Below is a small trained network, with its code and all its weights. Each question gives an input and a class and asks what happens when units are switched off, that is, made to give their printed mean instead of their output.

import numpy as np


def w(rows, s, z=0):
    codes = np.array(rows[::2]) - 128.0
    scale = np.full(codes.shape[1], s)
    scale[-1] = z or s
    return codes * scale


def f(y):
    return np.maximum(y, 0)


def log_softmax(a):
    a = a - a.max(-1, keepdims=True)
    return a - np.log(np.exp(a).sum(-1, keepdims=True))


def net(x, mask):
    res = np.array(x, float).reshape(1, 7) / 4 @ E
    y = f(res @ A[0][:, :-1].T + A[0][:, -1])
    res = res + np.where(mask, y, B[0][:, -1]) @ B[0][:, :-1]
    return log_softmax(res[-1] @ U[:, :-1].T + U[:, -1])


A, B = {}, {}
E = w([
[108,135,33,207,123,192,186,156],'x0',
[127,137,125,116,136,126,144,126],'x1',
[42,43,170,127,150,88,159,195],'x2',
[114,160,130,148,110,97,130,124],'x3',
[107,104,4,48,56,89,99,136],'x4',
[28,167,109,126,197,178,50,69],'x5',
[139,102,122,131,142,134,114,131],'x6',
],0.013)
A[0] = w([
[120,102,13,229,121,153,173,142,32],'n1',
[224,205,97,110,68,181,79,36,57],'n2',
[250,217,77,127,151,138,107,60,26],'n3',
[161,147,142,148,107,92,85,193,119],'n4',
[82,130,126,112,137,108,182,123,39],'n5',
[118,128,115,158,83,160,161,142,50],'n6',
[149,150,62,167,109,175,137,116,32],'n7',
[185,143,172,81,144,83,74,77,39],'n8',
[25,177,98,110,207,176,54,109,130],'n9',
[185,137,188,173,191,143,174,146,119],'n10',
[103,120,145,121,96,130,183,103,88],'n11',
[103,161,134,145,119,90,133,131,113],'n12',
[68,97,150,104,142,66,114,203,67],'n13',
[168,82,129,129,151,116,105,109,52],'n14',
[118,161,68,163,135,174,178,197,32],'n15',
[131,100,57,64,103,99,104,123,84],'n16',
[77,155,120,139,120,171,105,141,89],'n17',
[238,110,131,143,73,81,215,217,126],'n18',
[127,124,135,152,118,103,142,101,69],'n19',
[86,107,49,71,94,100,90,183,110],'n20',
[198,94,111,112,95,100,195,144,116],'n21',
[167,131,206,163,189,97,108,121,96],'n22',
[107,142,117,154,92,100,122,134,6],'n23',
[174,123,134,141,102,131,128,149,2],'n24',
[141,118,134,118,176,133,140,121,76],'n25',
[37,88,135,138,147,125,176,210,65],'n26',
[137,122,221,50,124,58,52,94,33],'n27',
[5,71,156,114,143,85,169,195,79],'n28',
[112,130,118,228,146,188,190,158,55],'n29',
[110,96,59,65,88,98,119,136,82],'n30',
[28,139,137,86,159,138,58,39,110],'n31',
[58,66,162,139,118,90,119,170,50],'n32',
[107,107,165,111,131,83,128,101,48],'n33',
[129,102,72,63,91,83,86,93,109],'n34',
[103,142,103,108,78,104,111,135,39],'n35',
[161,109,194,63,109,71,90,84,42],'n36',
[139,144,239,189,197,168,156,103,62],'n37',
[217,105,189,87,50,94,132,166,116],'n38',
],0.011,0.0044)
B[0] = w([
[59,137,90,30,186,134,160,187,210],'n1',
[222,126,135,132,163,174,64,133,246],'n2',
[200,117,154,125,162,160,10,146,233],'n3',
[126,113,135,119,139,116,143,116,158],'n4',
[144,112,121,117,124,150,123,122,143],'n5',
[127,136,91,98,175,134,160,134,155],'n6',
[126,144,96,87,147,161,112,139,177],'n7',
[95,156,105,58,185,154,134,176,196],'n8',
[128,21,97,231,117,29,190,63,232],'n9',
[110,162,171,171,37,143,136,135,205],'n10',
[136,91,130,115,103,142,116,116,140],'n11',
[153,135,126,137,136,121,153,132,140],'n12',
[170,136,141,101,136,145,75,138,181],'n13',
[120,143,119,120,122,125,142,121,142],'n14',
[88,124,99,86,165,133,147,146,182],'n15',
[106,159,206,155,52,150,144,135,191],'n16',
[125,101,129,125,144,90,138,119,162],'n17',
[130,48,106,188,147,31,169,50,249],'n18',
[131,115,122,132,124,134,136,128,133],'n19',
[107,168,200,154,36,172,169,154,201],'n20',
[125,118,107,167,133,86,140,64,201],'n21',
[108,178,158,129,60,143,177,151,199],'n22',
[113,144,132,137,133,112,110,137,135],'n23',
[138,122,117,138,119,81,123,122,151],'n24',
[129,158,129,139,129,155,153,113,140],'n25',
[197,140,136,101,162,162,34,121,194],'n26',
[62,137,39,49,187,160,159,183,216],'n27',
[255,127,124,139,180,157,16,175,212],'n28',
[68,164,120,66,170,133,164,169,195],'n29',
[89,182,214,200,90,151,149,139,193],'n30',
[126,58,84,171,156,28,160,64,216],'n31',
[181,144,126,140,144,136,81,148,181],'n32',
[114,149,112,112,158,150,123,145,154],'n33',
[93,213,211,150,58,148,158,141,197],'n34',
[120,136,155,129,116,137,128,135,156],'n35',
[51,111,53,66,170,140,110,146,198],'n36',
[110,206,216,170,45,155,173,127,228],'n37',
[114,78,73,161,161,91,153,68,226],'n38',
],0.0089,0.019)
U = w([
[131,53,125,178,147,66,171,56,244],'0',
[101,194,211,148,68,150,164,132,3],'1',
[249,132,147,105,165,152,57,130,72],'2',
[49,139,99,32,180,135,161,148,197],'3',
],0.015,0.00062)

Each question gives the input, the list of numbers given to net, and the class t.
The units are the neurons (one row each of A and B). Each row of codes is followed by its name. A weight is (code - 128) times the scale printed after its matrix; where a second scale follows, it is the last column's (A, B and U).
mask holds one flag per neuron, in row order. A switched-off neuron (its flag False) gives its mean, the last column of its row in B, instead of its output. The means were averaged over made-up inputs and are rounded, as every weight is.
A unit's drop is (log p(t) with every unit on - log p(t) with that unit switched off) / (log p(t) with every unit on - log p(t) with every unit switched off).
The circuit of an input: a set's keep is (log p(t) with only the set's units on - log p(t) with every unit switched off) / (log p(t) with every unit on - log p(t) with every unit switched off). Starting from the 12 units with the biggest drops (on a tie, the unit counted first), units are removed one at a time, each time the one whose removal leaves the highest keep (on an exact tie, the one counted first), for as long as the keep stays at least 0.8.
circuit, biggest first: the units of the circuit, biggest drop first
most important unit: the unit with the biggest drop
top k neurons: the k neurons with the biggest drops, biggest first
drop of u: that unit's drop, to one decimal
input [-5,5,6,-3,3,0,8], class 2: circuit, biggest first	n28
input [-8,7,-1,4,-4,-7,-4], class 3: top 4 neurons	n27; n36; n8; n9
input [-8,7,-2,8,-6,-3,8], class 3: top 2 neurons	n27; n36
input [-2,7,-5,4,-1,5,8], class 0: top 3 neurons	n9; n31; n28
input [-4,-5,6,1,7,8,1], class 0: top 2 neurons	n31; n9
input [2,8,8,-6,8,-2,3], class 1: top 4 neurons	n20; n30; n16; n34
input [-7,-1,2,6,7,0,0], class 1: top 4 neurons	n34; n20; n30; n16
input [7,4,-6,1,-2,-4,-1], class 3: top 3 neurons	n1; n29; n28
input [0,-3,-6,-1,-6,1,-3], class 1: top 3 neurons	n37; n28; n10
input [7,-5,0,-3,3,-6,3], class 3: top 2 neurons	n1; n9
input [4,2,6,-1,-5,4,0], class 2: top 2 neurons	n28; n26
input [-7,-2,5,-6,-7,-4,-1], class 1: top 4 neurons	n37; n10; n22; n1
input [0,-7,-3,-8,1,-8,4], class 0: drop of n6	0.0
input [-2,8,-5,7,-3,-6,-4], class 0: most important unit	n18
input [4,7,-3,4,4,0,8], class 1: drop of n20	0.1
input [-5,1,6,-5,-1,-1,4], class 2: drop of n28	1.0
